M =
-186	-744	585	-89	-121	366	159	57	27
506	-402	102	-97	-338	-74	347	-49	258
265	-551	141	-212	-423	29	375	-83	100
-119	-648	643	-12	9	354	121	38	89
60	-677	286	-209	-371	144	321	-34	36
259	-608	115	-239	-474	-9	389	-73	89
261	-362	532	97	154	163	114	-5	313
342	-420	339	-6	-48	78	179	28	315
Indices start at 0.
row 0 col 0 = -186
row 2 col 5 = 29
row 7 col 5 = 78
row 7 col 8 = 315
row 3 col 2 = 643
row 6 col 4 = 154
row 2 col 1 = -551
row 4 col 5 = 144
row 5 col 6 = 389
row 5 col 7 = -73
row 2 col 0 = 265
row 3 col 4 = 9
row 1 col 4 = -338
row 4 col 0 = 60
row 4 col 6 = 321
row 1 col 1 = -402
row 1 col 8 = 258
row 3 col 8 = 89
row 3 col 7 = 38
row 4 col 8 = 36
row 6 col 6 = 114
row 7 col 3 = -6
row 1 col 5 = -74
row 7 col 7 = 28
row 4 col 1 = -677
row 5 col 4 = -474
row 0 col 2 = 585

x = ((-193, -42, 238, 429, 16, 197, 30, -218, 87, 168), (26, -131, 129, -70, 103, -329, -58, -58, -375, -279), (-115, 268, 105, 21, -50, -137, -13, -27, -237, 41), (-132, -155, 257, 397, 151, -10, 63, -296, 8, 168), (-196, 238, 13, 172, -115, 346, -132, 120, 4, -188), (-250, 369, 21, 342, -130, 505, -77, 163, 107, -100), (-105, 117, 183, 154, 13, 181, 11, 58, -155, -197), (-117, 24, 67, 278, -102, 238, 4, 40, 25, -59), (-131, -184, 190, 486, 214, -84, 71, -299, 77, 193), (56, -125, 73, -122, 125, -415, -62, 47, -367, -355), (-22, -46, 97, -187, 125, -352, -72, -39, -305, -246), (-174, -218, 289, 479, 166, -29, 61, -246, 57, 223), (-211, 339, 45, 271, -187, 547, -47, 129, 42, -150), (-211, -222, 340, 442, 164, 37, 84, -284, 74, 221), (-36, -128, 290, 241, 139, -191, 64, -145, -136, -72))
x[0,0]	-193
x[:, 8]	[87, -375, -237, 8, 4, 107, -155, 25, 77, -367, -305, 57, 42, 74, -136]
x[2]	[-115, 268, 105, 21, -50, -137, -13, -27, -237, 41]
x[2,2]	105
x[4,5]	346
x[3,0]	-132
x[12,9]	-150
x[2,4]	-50
x[10,1]	-46
x[:, 5]	[197, -329, -137, -10, 346, 505, 181, 238, -84, -415, -352, -29, 547, 37, -191]
x[8]	[-131, -184, 190, 486, 214, -84, 71, -299, 77, 193]
x[1,3]	-70
x[8,5]	-84
x[5,9]	-100
x[8,9]	193
x[4,3]	172
x[11,7]	-246
x[1,0]	26
x[:, 6]	[30, -58, -13, 63, -132, -77, 11, 4, 71, -62, -72, 61, -47, 84, 64]
x[0]	[-193, -42, 238, 429, 16, 197, 30, -218, 87, 168]
x[:, 9]	[168, -279, 41, 168, -188, -100, -197, -59, 193, -355, -246, 223, -150, 221, -72]
x[10]	[-22, -46, 97, -187, 125, -352, -72, -39, -305, -246]
x[3,7]	-296
x[5,6]	-77
x[3,3]	397
x[10,2]	97
x[12,7]	129
x[14,3]	241
x[14]	[-36, -128, 290, 241, 139, -191, 64, -145, -136, -72]
x[4]	[-196, 238, 13, 172, -115, 346, -132, 120, 4, -188]
x[9]	[56, -125, 73, -122, 125, -415, -62, 47, -367, -355]
x[9,4]	125
x[:, 1]	[-42, -131, 268, -155, 238, 369, 117, 24, -184, -125, -46, -218, 339, -222, -128]
x[6,0]	-105
x[13,4]	164

W =
[[ 375  -61 -121  -66 -152  -88  -92 -244 -112 -115 -203  -29  207  -61
  -299  105]
 [ -26  151 -192   69   42  -60  -34   86    0 -113  -21  -84   60   76
   108  -29]
 [-166  119  -28 -227  255 -146 -146  421  -29 -247   65  -18 -164  166
   136  264]
 [ 299 -116   51  140  -55  196    9 -721 -140  297 -254  160  291 -173
  -269 -231]
 [  39 -129 -192  -49    3 -200  -48 -221 -101    3   42 -283  345   45
   -12  -14]
 [ 300  -81  -75  221 -172   58   11 -304  -86  123 -152  -10  127  -76
  -313  -31]
 [ 199 -228 -184  -71   78  -28 -212 -384 -194  -42 -151 -235  396 -189
  -242  -98]
 [-183   57 -122  -98   22   88  -42   35 -187 -124 -118   92  103  -34
    10 -129]]
Rows and columns are counted from 0.
(0, 0): 375
(7, 0): -183
(7, 13): -34
(5, 3): 221
(4, 14): -12
(4, 12): 345
(1, 5): -60
(7, 12): 103
(3, 11): 160
(6, 1): -228
(0, 6): -92
(3, 13): -173
(5, 5): 58
(2, 13): 166
(2, 2): -28
(2, 14): 136
(2, 15): 264
(0, 15): 105
(1, 11): -84
(0, 2): -121
(3, 1): -116
(1, 10): -21
(6, 5): -28
(0, 5): -88
(2, 6): -146
(5, 4): -172
(7, 4): 22
(6, 14): -242
(3, 9): 297
(2, 4): 255
(0, 14): -299
(6, 2): -184
(7, 8): -187
(4, 1): -129
(6, 4): 78
(4, 4): 3
(4, 11): -283

m = -29	-133	-2	741	141	211	124	-89	-67	-189	190	-38	218
m[0] -> -29
m[7] -> -89
m[9] -> -189
m[10] -> 190
m[2] -> -2

data =
27	-114	121	-241	-552	-86	96	153	-15	187	141	-142	-152	-58	332
-223	-427	-99	1	-145	139	44	-152	-116	14	-47	-163	32	211	61
data[0,0] = 27
data[0,4] = -552
data[0,2] = 121
data[:, 9] = [187, 14]
data[1,0] = -223
data[0,5] = -86
data[:, 11] = [-142, -163]
data[:, 1] = [-114, -427]
data[0,3] = -241
data[1,8] = -116
data[0,12] = -152
data[1,9] = 14
